Here is a tiny trained network, its code and every weight. The questions are about switching its units off for an input and a class, where a switched-off unit gives its printed mean instead of its output.

import numpy as np


def w(rows, s, z=0):
    codes = np.array(rows[::2]) - 128.0
    scale = np.full(codes.shape[1], s)
    scale[-1] = z or s
    return codes * scale


def f(y):
    return np.maximum(y, 0)


def log_softmax(a):
    a = a - a.max(-1, keepdims=True)
    return a - np.log(np.exp(a).sum(-1, keepdims=True))


def net(x, mask):
    res = np.array(x, float).reshape(1, 6) / 4 @ E
    y = f(res @ A[0][:, :-1].T + A[0][:, -1])
    res = res + np.where(mask, y, B[0][:, -1]) @ B[0][:, :-1]
    return log_softmax(res[-1] @ U[:, :-1].T + U[:, -1])


A, B = {}, {}
E = w([
[159,135,196,108,173,108,254,4,181],'x0',
[175,134,97,166,165,69,139,164,150],'x1',
[183,127,105,192,129,104,133,62,135],'x2',
[132,139,167,131,148,176,121,185,126],'x3',
[123,135,96,170,111,95,157,82,141],'x4',
[165,69,60,88,146,239,211,82,57],'x5',
],0.0081)
A[0] = w([
[122,119,137,167,77,98,124,142,41,39],'neuron 0',
[99,190,218,135,130,62,49,94,169,58],'neuron 1',
[128,123,254,138,170,190,128,210,106,229],'neuron 2',
[154,100,61,92,168,198,158,110,102,17],'neuron 3',
[125,135,155,126,126,113,137,79,138,48],'neuron 4',
[145,97,200,70,178,73,179,105,152,47],'neuron 5',
[101,160,68,130,151,143,63,130,111,4],'neuron 6',
[125,137,220,130,151,122,185,70,178,55],'neuron 7',
[162,139,102,140,45,111,94,159,71,33],'neuron 8',
],0.0083,0.0023)
B[0] = w([
[36,103,99,129,88,29,166,181,88,163],'neuron 0',
[198,197,135,47,10,100,173,161,252,253],'neuron 1',
[148,194,84,151,128,94,54,2,137,234],'neuron 2',
[232,210,137,104,60,175,132,179,174,211],'neuron 3',
[97,167,206,146,129,110,108,148,120,169],'neuron 4',
[52,31,82,218,190,145,62,155,138,212],'neuron 5',
[59,130,232,236,164,180,155,155,181,178],'neuron 6',
[42,45,209,109,145,143,60,140,48,237],'neuron 7',
[44,150,207,187,135,181,36,183,106,194],'neuron 8',
],0.0068,0.0074)
U = w([
[48,100,176,182,162,128,117,139,99,65],'0',
[112,194,129,123,110,104,155,77,109,247],'1',
[186,192,156,67,42,154,254,150,201,5],'2',
],0.0074,0.0028)

Each question gives the input, the list of numbers given to net, and the class t.
The units are the neurons (one row each of A and B). Each row of codes is followed by its name. A weight is (code - 128) times the scale printed after its matrix; where a second scale follows, it is the last column's (A, B and U).
mask holds one flag per neuron, in row order. A switched-off neuron (its flag False) gives its mean, the last column of its row in B, instead of its output. The means were averaged over made-up inputs and are rounded, as every weight is.
A unit's drop is (log p(t) with every unit on - log p(t) with that unit switched off) / (log p(t) with every unit on - log p(t) with every unit switched off).
The circuit of an input: a set's keep is (log p(t) with only the set's units on - log p(t) with every unit switched off) / (log p(t) with every unit on - log p(t) with every unit switched off). Starting from all 9 units, units are removed one at a time, each time the one whose removal leaves the highest keep (on an exact tie, the one counted first), for as long as the keep stays at least 0.8.
circuit, biggest first: the units of the circuit, biggest drop first
k most important neurons: the k neurons with the biggest drops, biggest first
drop when u is switched off: that unit's drop, to one decimal
input [3,1,3,-1,1,-8], class 2: circuit, biggest first	neuron 1
input [-2,4,6,7,2,-3], class 2: 2 most important neurons	neuron 7; neuron 5
input [8,-6,5,-8,0,0], class 0: 2 most important neurons	neuron 7; neuron 5
input [-3,-5,-2,5,-8,6], class 1: 2 most important neurons	neuron 2; neuron 1
input [2,0,-5,5,-8,0], class 1: 2 most important neurons	neuron 2; neuron 7
input [-5,3,-5,-1,2,6], class 2: 2 most important neurons	neuron 3; neuron 7
input [0,-4,-3,6,3,-5], class 2: 4 most important neurons	neuron 1; neuron 5; neuron 7; neuron 8
input [8,-3,5,3,-6,-7], class 0: 4 most important neurons	neuron 7; neuron 5; neuron 3; neuron 4
input [6,0,7,1,-1,5], class 0: circuit, biggest first	neuron 7; neuron 5
input [-7,2,5,3,4,8], class 2: 4 most important neurons	neuron 3; neuron 7; neuron 5; neuron 2
input [-6,3,4,-7,2,8], class 2: 3 most important neurons	neuron 3; neuron 7; neuron 5
input [5,-6,-6,7,-8,-3], class 1: 4 most important neurons	neuron 2; neuron 1; neuron 8; neuron 6
input [6,5,7,2,-5,2], class 0: drop when neuron 1 is switched off	0.1
input [6,6,-2,8,1,5], class 0: drop when neuron 5 is switched off	0.6
input [8,-3,6,5,-3,3], class 0: circuit, biggest first	neuron 7
input [-5,2,8,6,-6,-6], class 1: drop when neuron 3 is switched off	0.2
